Below are the code and all the weights of a small trained network. Each question names an input and a target symbol and asks about switching units off, where a switched-off unit gives its printed mean instead of its output.

import numpy as np


def w(rows, s, z=0):
    codes = np.array(rows[::2]) - 128.0
    scale = np.full(codes.shape[1], s)
    scale[-1] = z or s
    return codes * scale


def f(y):
    return y / 2 * (1 + np.tanh(0.7978845608 * (y + 0.044715 * y**3)))


def softmax(a):
    e = np.exp(a - a.max(-1, keepdims=True))
    return e / e.sum(-1, keepdims=True)


def log_softmax(a):
    a = a - a.max(-1, keepdims=True)
    return a - np.log(np.exp(a).sum(-1, keepdims=True))


def net(x, mask):
    ids = ['βγεηλμξπσ'.index(c) for c in x.split()]
    T = len(ids)
    res = E[ids] + P[:T]
    u = 0
    for l in range(3):
        q, k, v = (res @ M[l].T for M in (Q, K, V))
        z = softmax(np.where(np.tri(T) > 0, q @ k.T / 3**0.5, -1e9)) @ v
        res = res + np.where(mask[u], z, O[l][:, -1]) @ O[l][:, :-1]
        u += 1
        y = f(res @ A[l][:, :-1].T + A[l][:, -1])
        res = res + np.where(mask[u : u + 12], y, B[l][:, -1]) @ B[l][:, :-1]
        u += 12
    return log_softmax(res[-1] @ U[:, :-1].T + U[:, -1])


Q, K, V, O, A, B = {}, {}, {}, {}, {}, {}
E = w([
[98,8,132,126,195],'β',
[99,87,137,83,145],'γ',
[153,117,20,137,156],'ε',
[90,107,203,62,190],'η',
[144,218,101,187,201],'λ',
[82,177,135,173,102],'μ',
[109,134,133,123,99],'ξ',
[220,125,158,175,114],'π',
[73,112,187,156,154],'σ',
],0.018)
P = w([
[19,108,156,210,26],'0',
[53,200,140,65,123],'1',
[23,209,102,42,175],'2',
[34,197,109,54,180],'3',
[55,186,135,62,157],'4',
[74,153,176,86,120],'5',
[100,123,205,110,72],'6',
[121,83,253,143,18],'7',
],0.0041)
Q[0] = w([
[72,155,139,69,105],'0.h0',
[10,116,64,95,124],'0.h0',
[2,90,59,103,91],'0.h0',
],0.0068)
K[0] = w([
[104,101,87,78,78],'0.h0',
[133,181,115,154,206],'0.h0',
[131,173,105,173,255],'0.h0',
],0.0071)
V[0] = w([
[152,169,22,86,238],'0.h0',
[194,236,164,149,183],'0.h0',
[151,144,200,137,254],'0.h0',
],0.0065)
O[0] = w([
[190,80,224,169,3,253],'0.h0',
[56,23,112,222,114,100],'0.h0',
[43,94,95,220,111,92],'0.h0',
],0.0068,0.0045)
A[0] = w([
[149,164,85,93,153,135],'0.n0',
[88,79,93,154,96,40],'0.n1',
[165,183,163,87,202,90],'0.n2',
[80,72,82,140,118,28],'0.n3',
[89,35,161,1,151,4],'0.n4',
[111,159,85,37,88,43],'0.n5',
[128,59,164,74,69,75],'0.n6',
[111,182,189,102,63,29],'0.n7',
[94,99,177,168,121,113],'0.n8',
[110,135,132,52,20,44],'0.n9',
[209,72,176,76,163,39],'0.n10',
[162,247,142,144,80,83],'0.n11',
],0.0088,0.0026)
B[0] = w([
[109,35,125,101,108,201],'0.n0',
[116,194,124,149,154,126],'0.n1',
[59,130,120,190,149,122],'0.n2',
[129,172,145,142,154,115],'0.n3',
[205,247,82,154,139,222],'0.n4',
[86,111,118,109,178,166],'0.n5',
[161,124,89,75,97,231],'0.n6',
[104,163,161,148,87,230],'0.n7',
[174,170,133,69,111,215],'0.n8',
[69,146,97,77,97,244],'0.n9',
[192,122,149,152,105,160],'0.n10',
[115,118,95,219,104,255],'0.n11',
],0.013,0.0015)
Q[1] = w([
[82,33,79,73,220],'1.h0',
[172,93,38,155,72],'1.h0',
[58,106,1,200,77],'1.h0',
],0.0086)
K[1] = w([
[163,217,164,79,68],'1.h0',
[190,112,150,145,26],'1.h0',
[137,91,244,97,81],'1.h0',
],0.011)
V[1] = w([
[169,138,36,50,181],'1.h0',
[107,151,142,27,53],'1.h0',
[208,120,254,70,153],'1.h0',
],0.0084)
O[1] = w([
[194,166,110,67,109,164],'1.h0',
[28,178,75,88,152,133],'1.h0',
[168,108,112,138,254,3],'1.h0',
],0.0088,0.0052)
A[1] = w([
[156,27,131,43,128,67],'1.n0',
[90,74,98,181,158,129],'1.n1',
[136,108,173,60,115,56],'1.n2',
[92,167,245,87,151,99],'1.n3',
[143,69,139,128,168,114],'1.n4',
[88,140,76,152,198,78],'1.n5',
[50,84,147,53,201,66],'1.n6',
[110,135,164,168,173,55],'1.n7',
[92,63,255,100,141,116],'1.n8',
[134,89,154,138,238,85],'1.n9',
[98,68,190,141,131,4],'1.n10',
[104,82,149,166,79,69],'1.n11',
],0.0095,0.0041)
B[1] = w([
[177,207,133,156,30,223],'1.n0',
[134,87,216,127,90,209],'1.n1',
[70,135,100,159,182,177],'1.n2',
[151,118,170,149,210,233],'1.n3',
[164,140,190,100,150,126],'1.n4',
[117,142,148,40,148,189],'1.n5',
[11,151,77,157,239,177],'1.n6',
[157,158,134,125,60,117],'1.n7',
[159,138,154,57,122,162],'1.n8',
[192,134,172,175,207,145],'1.n9',
[166,184,57,161,154,103],'1.n10',
[71,128,133,144,225,254],'1.n11',
],0.012,0.0027)
Q[2] = w([
[37,96,199,148,86],'2.h0',
[104,132,53,98,64],'2.h0',
[152,122,142,254,86],'2.h0',
],0.0091)
K[2] = w([
[2,39,232,149,43],'2.h0',
[96,118,4,65,34],'2.h0',
[166,48,155,232,17],'2.h0',
],0.0062)
V[2] = w([
[124,129,254,130,89],'2.h0',
[214,120,170,150,126],'2.h0',
[109,48,118,142,238],'2.h0',
],0.0072)
O[2] = w([
[121,149,95,48,190,173],'2.h0',
[27,114,63,127,123,72],'2.h0',
[194,154,129,73,1,3],'2.h0',
],0.0055,0.0053)
A[2] = w([
[188,11,63,95,84,155],'2.n0',
[94,156,163,106,110,1],'2.n1',
[29,107,91,114,104,75],'2.n2',
[187,149,156,89,98,112],'2.n3',
[160,164,154,181,141,55],'2.n4',
[150,137,39,125,211,27],'2.n5',
[203,100,129,171,53,15],'2.n6',
[108,142,104,192,40,108],'2.n7',
[150,70,139,217,144,86],'2.n8',
[42,138,25,30,118,117],'2.n9',
[85,70,95,67,136,74],'2.n10',
[242,100,92,182,118,99],'2.n11',
],0.011,0.0039)
B[2] = w([
[104,113,55,31,71,230],'2.n0',
[195,131,88,133,107,166],'2.n1',
[51,209,122,209,101,216],'2.n2',
[76,87,62,135,119,175],'2.n3',
[75,94,72,129,120,147],'2.n4',
[102,168,37,223,124,150],'2.n5',
[181,155,180,127,220,191],'2.n6',
[93,86,108,32,152,254],'2.n7',
[177,31,81,148,155,161],'2.n8',
[250,128,184,149,127,231],'2.n9',
[34,189,114,148,147,143],'2.n10',
[86,131,195,193,76,217],'2.n11',
],0.013,0.0055)
U = w([
[133,142,114,188,50,7],'β',
[229,169,123,135,100,70],'γ',
[128,132,108,71,13,241],'ε',
[123,180,90,123,147,9],'η',
[103,102,135,152,132,72],'λ',
[20,145,176,139,90,3],'μ',
[139,182,255,155,22,194],'ξ',
[163,67,208,180,97,199],'π',
[121,157,210,88,209,214],'σ',
],0.0055,0.0027)

Each question gives the input, a string of symbols that net reads in full, and the target symbol t.
The units are the heads (3 rows each of Q, K, V and O) and the neurons (one row each of A and B). Each row of codes is followed by its name. A weight is (code - 128) times the scale printed after its matrix; where a second scale follows, it is the last column's (O, A, B and U).
mask holds one flag per unit, layer by layer, with each layer's heads first. A switched-off unit (its flag False) gives its mean, the last column of its rows in O or B, instead of its output. The means were averaged over made-up inputs and are rounded, as every weight is.
A unit's drop is (log p(t) with every unit on - log p(t) with that unit switched off) / (log p(t) with every unit on - log p(t) with every unit switched off).
The circuit of an input: a set's keep is (log p(t) with only the set's units on - log p(t) with every unit switched off) / (log p(t) with every unit on - log p(t) with every unit switched off). Starting from the 12 units with the biggest drops (on a tie, the unit counted first), units are removed one at a time, each time the one whose removal leaves the highest keep (on an exact tie, the one counted first), for as long as the keep stays at least 0.8.
circuit, biggest first: the units of the circuit, biggest drop first
unit that matters most: the unit with the biggest drop
k most important neurons: the k neurons with the biggest drops, biggest first
k most important neurons of layer l: the k neurons of layer l with the biggest drops, biggest first
input β ε γ ε, target γ: most important neuron : 2.n9
input ε η λ π ε, target π: circuit, biggest first : 0.h0; 1.h0; 1.n1; 2.n8
input ξ π σ, target σ: circuit, biggest first : 1.n3; 1.h0
input ε ε ξ, target ξ: 2 most important neurons : 2.n9; 0.n9
input ε ε ξ ξ γ μ, target μ: 2 most important neurons of layer 2 : 2.n9; 2.n2
input ε ξ λ, target ξ: 2 most important neurons : 1.n5; 0.n2
input σ ε ε ε σ, target ε: circuit, biggest first : 2.h0; 2.n3; 1.h0
input μ β μ η λ, target μ: 2 most important neurons : 0.n4; 0.n2
input ε ε ε λ ε μ β π, target π: circuit, biggest first : 2.n8; 1.h0; 0.n11
input ε ε ε ε ε μ ε, target μ: circuit, biggest first : 1.h0; 0.n7; 0.n4; 2.n2
input λ π λ, target π: circuit, biggest first : 1.h0; 2.n8; 0.h0
input γ ε ξ ξ γ λ, target ξ: 2 most important neurons : 1.n5; 0.n4
input μ β ε ε σ ε σ, target ε: 2 most important neurons : 2.n3; 0.n8
input ε ε ε σ, target σ: unit that matters most : 1.n3
input γ π ξ ε η, target η: circuit, biggest first : 0.n4; 2.h0; 2.n5
input ε ε π σ ξ μ σ γ, target γ: 3 most important neurons : 0.n4; 2.n9; 0.n6
input ε σ ξ ε μ ε γ ε, target γ: 3 most important neurons of layer 0 : 0.n11; 0.n6; 0.n10
input γ ε π λ, target π: 3 most important neurons : 0.n4; 1.n1; 0.n11
input λ ξ ε ε, target ξ: 2 most important neurons of layer 0 : 0.n4; 0.n11
input σ ε ε π ε, target π: unit that matters most : 1.h0
input ε λ β ε σ σ ε ε, target σ: 3 most important neurons : 0.n8; 1.n5; 1.n1
input μ η ε, target ε: 2 most important neurons : 2.n0; 0.n2
input ε ε ε β, target β: 3 most important neurons : 0.n4; 2.n5; 2.n11
